Below is a small trained network, with its code and all its weights. Each question gives an input and a target symbol and asks what happens when units are switched off, that is, made to give their printed mean instead of their output.

import numpy as np


def w(rows, s, z=0):
    codes = np.array(rows[::2]) - 128.0
    scale = np.full(codes.shape[1], s)
    scale[-1] = z or s
    return codes * scale


def norm(h):
    return h / np.sqrt((h * h).mean(-1, keepdims=True) + 1e-5)


def f(y):
    return y / 2 * (1 + np.tanh(0.7978845608 * (y + 0.044715 * y**3)))


def softmax(a):
    e = np.exp(a - a.max(-1, keepdims=True))
    return e / e.sum(-1, keepdims=True)


def log_softmax(a):
    a = a - a.max(-1, keepdims=True)
    return a - np.log(np.exp(a).sum(-1, keepdims=True))


def net(x, mask):
    ids = ['αβγδζηθλμξπστφψω'.index(c) for c in x.split()]
    T = len(ids)
    res = E[ids] + P[:T]
    u = 0
    for l in range(2):
        q, k, v = (norm(res) @ M[l].T for M in (Q, K, V))
        z = softmax(np.where(np.tri(T) > 0, q @ k.T / 2**0.5, -1e9)) @ v
        res = res + np.where(mask[u], z, O[l][:, -1]) @ O[l][:, :-1]
        u += 1
        y = f(norm(res) @ A[l][:, :-1].T + A[l][:, -1])
        res = res + np.where(mask[u : u + 4], y, B[l][:, -1]) @ B[l][:, :-1]
        u += 4
    return log_softmax(norm(res)[-1] @ U[:, :-1].T + U[:, -1])


Q, K, V, O, A, B = {}, {}, {}, {}, {}, {}
E = w([
[124,89,182,130,99,91,185,82,122,140],'α',
[87,82,105,142,100,149,171,124,205,146],'β',
[226,158,182,59,33,170,68,127,134,176],'γ',
[52,150,71,130,82,133,157,138,94,88],'δ',
[135,100,212,73,123,149,158,95,42,158],'ζ',
[92,166,68,152,105,134,181,151,82,99],'η',
[155,171,101,84,111,173,97,214,162,100],'θ',
[132,118,44,172,64,199,129,8,100,145],'λ',
[61,116,105,108,119,118,143,172,132,66],'μ',
[177,99,115,106,154,87,158,221,131,88],'ξ',
[226,96,215,45,163,142,139,74,102,115],'π',
[117,236,101,54,255,213,63,96,85,141],'σ',
[164,159,112,142,166,118,145,213,87,101],'τ',
[194,205,117,163,93,29,127,46,175,40],'φ',
[56,50,156,155,147,146,109,166,146,106],'ψ',
[85,118,76,149,123,109,104,154,104,103],'ω',
],0.019)
P = w([
[88,189,248,145,81,68,123,126,198,255],'0',
[199,149,131,70,66,176,241,134,78,102],'1',
[177,146,117,79,77,157,244,120,68,79],'2',
[145,131,185,125,161,251,194,101,102,126],'3',
[163,120,180,135,146,236,195,100,76,93],'4',
[151,112,164,159,132,180,160,103,54,69],'5',
[164,87,171,187,142,186,160,99,50,60],'6',
[199,78,178,173,148,178,141,131,47,32],'7',
],0.0076)
Q[0] = w([
[38,155,123,181,181,123,81,171,205,223],'L0H1',
[165,101,240,171,131,164,88,6,148,171],'L0H1',
],0.011)
K[0] = w([
[141,135,103,63,87,175,231,134,137,170],'L0H1',
[185,95,107,143,158,183,131,121,67,4],'L0H1',
],0.012)
V[0] = w([
[67,118,53,147,25,203,128,32,118,120],'L0H1',
[140,254,138,214,149,124,184,176,11,155],'L0H1',
],0.0074)
O[0] = w([
[113,89,107,85,120,114,75,114,185,55,45],'L0H1',
[152,104,138,178,58,254,162,95,108,135,254],'L0H1',
],0.02,0.0035)
A[0] = w([
[76,127,4,109,97,162,101,128,88,137,242],'L0N1',
[154,146,123,82,156,39,91,85,142,82,1],'L0N2',
[146,65,205,101,114,164,158,106,254,141,158],'L0N3',
[136,96,116,41,196,57,63,9,124,131,132],'L0N4',
],0.0085,0.0037)
B[0] = w([
[255,129,152,120,195,88,129,183,121,131,253],'L0N1',
[159,212,57,142,24,89,137,63,132,251,171],'L0N2',
[31,103,167,178,135,100,205,135,91,95,232],'L0N3',
[211,40,81,130,57,172,61,183,224,167,206],'L0N4',
],0.012,0.0047)
Q[1] = w([
[114,49,233,85,84,165,62,1,145,199],'L1H1',
[167,56,153,113,75,119,160,157,26,241],'L1H1',
],0.0074)
K[1] = w([
[186,32,107,19,176,254,162,81,112,48],'L1H1',
[149,137,201,149,211,193,70,140,131,228],'L1H1',
],0.0083)
V[1] = w([
[223,2,120,193,159,138,216,105,115,172],'L1H1',
[240,118,175,154,125,200,83,168,147,136],'L1H1',
],0.0079)
O[1] = w([
[85,170,100,253,170,103,4,52,100,97,254],'L1H1',
[204,123,254,116,168,189,132,88,222,122,201],'L1H1',
],0.015,0.0071)
A[1] = w([
[136,139,253,211,56,173,71,1,87,158,41],'L1N1',
[169,67,146,185,114,191,104,80,120,64,83],'L1N2',
[132,154,164,83,178,26,128,131,81,136,255],'L1N3',
[171,198,181,173,143,156,153,109,138,82,251],'L1N4',
],0.0097,0.0036)
B[1] = w([
[219,20,59,94,100,74,174,181,133,101,253],'L1N1',
[44,152,96,59,143,136,180,39,147,207,207],'L1N2',
[68,57,146,171,198,248,74,45,237,121,156],'L1N3',
[39,219,127,128,145,68,87,111,137,112,212],'L1N4',
],0.013,0.018)
U = w([
[118,103,97,144,163,141,64,155,67,88,222],'α',
[142,118,87,119,121,86,81,143,159,229,165],'β',
[162,95,174,109,196,143,171,152,163,80,129],'γ',
[58,153,135,60,134,142,130,62,114,100,102],'δ',
[136,180,87,126,130,22,151,104,114,97,77],'ζ',
[148,100,91,173,101,228,104,87,221,72,27],'η',
[111,162,236,116,125,87,135,144,132,154,255],'θ',
[152,85,147,110,101,124,111,158,142,2,178],'λ',
[131,64,118,48,159,99,135,169,40,169,180],'μ',
[159,135,127,177,172,57,158,149,108,190,128],'ξ',
[57,139,192,186,164,105,79,96,135,198,159],'π',
[150,155,129,82,175,99,199,115,140,173,64],'σ',
[157,101,143,153,131,197,127,89,86,209,156],'τ',
[169,105,113,133,157,155,167,173,111,38,152],'φ',
[98,71,98,110,204,140,137,145,159,227,78],'ψ',
[185,102,162,159,217,55,110,84,168,103,68],'ω',
],0.0095,0.0053)

Each question gives the input, a string of symbols that net reads in full, and the target symbol t.
The units are the heads (2 rows each of Q, K, V and O) and the neurons (one row each of A and B). Each row of codes is followed by its name. A weight is (code - 128) times the scale printed after its matrix; where a second scale follows, it is the last column's (O, A, B and U).
mask holds one flag per unit, layer by layer, with each layer's heads first. A switched-off unit (its flag False) gives its mean, the last column of its rows in O or B, instead of its output. The means were averaged over made-up inputs and are rounded, as every weight is.
A unit's drop is (log p(t) with every unit on - log p(t) with that unit switched off) / (log p(t) with every unit on - log p(t) with every unit switched off).
The circuit of an input: a set's keep is (log p(t) with only the set's units on - log p(t) with every unit switched off) / (log p(t) with every unit on - log p(t) with every unit switched off). Starting from all 10 units, units are removed one at a time, each time the one whose removal leaves the highest keep (on an exact tie, the one counted first), for as long as the keep stays at least 0.8.
circuit, biggest first: the units of the circuit, biggest drop first
unit that matters most: the unit with the biggest drop
top k neurons: the k neurons with the biggest drops, biggest first
k most important neurons of layer l: the k neurons of layer l with the biggest drops, biggest first
input α γ θ β π δ π τ, target α: top 2 neurons -> (L1N2 L1N1)
input λ π τ, target λ: circuit, biggest first -> (L0H1)
input δ α δ η λ β ψ ζ, target β: top 2 neurons -> (L0N4 L0N2)
input μ δ β, target μ: circuit, biggest first -> (L1H1 L0H1)
input π φ ω δ δ τ, target π: circuit, biggest first -> (L0H1 L1N1)
input ζ μ δ τ ω, target ζ: top 3 neurons -> (L1N4 L1N3 L0N4)
input δ ζ α ω, target δ: circuit, biggest first -> (L0H1 L1N2 L0N4)
input δ θ δ, target δ: 3 most important neurons of layer 0 -> (L0N1 L0N4 L0N3)
input ψ π α β φ δ ξ, target ψ: 2 most important neurons of layer 0 -> (L0N1 L0N2)
input σ δ δ, target σ: 3 most important neurons of layer 1 -> (L1N4 L1N3 L1N2)
input φ τ π τ θ, target φ: top 2 neurons -> (L0N1 L1N2)
input β ξ δ λ δ λ β δ, target β: circuit, biggest first -> (L0H1 L0N2 L0N4)
input τ α η π, target ω: circuit, biggest first -> (L0H1 L1H1)
input β ψ θ ψ γ α, target β: circuit, biggest first -> (L0H1 L0N4 L0N2)
input ζ δ θ π, target ω: circuit, biggest first -> (L1H1 L1N1 L1N4)
input γ π α ψ β ξ, target γ: 3 most important neurons of layer 1 -> (L1N2 L1N1 L1N3)
input δ τ τ π α λ τ ξ, target δ: circuit, biggest first -> (L1N2 L0H1 L1N1)
input ζ ζ ξ δ θ, target ζ: unit that matters most -> L1N4
input μ π α, target ω: top 2 neurons -> (L1N1 L0N4)
input τ ω ω, target τ: unit that matters most -> L0H1
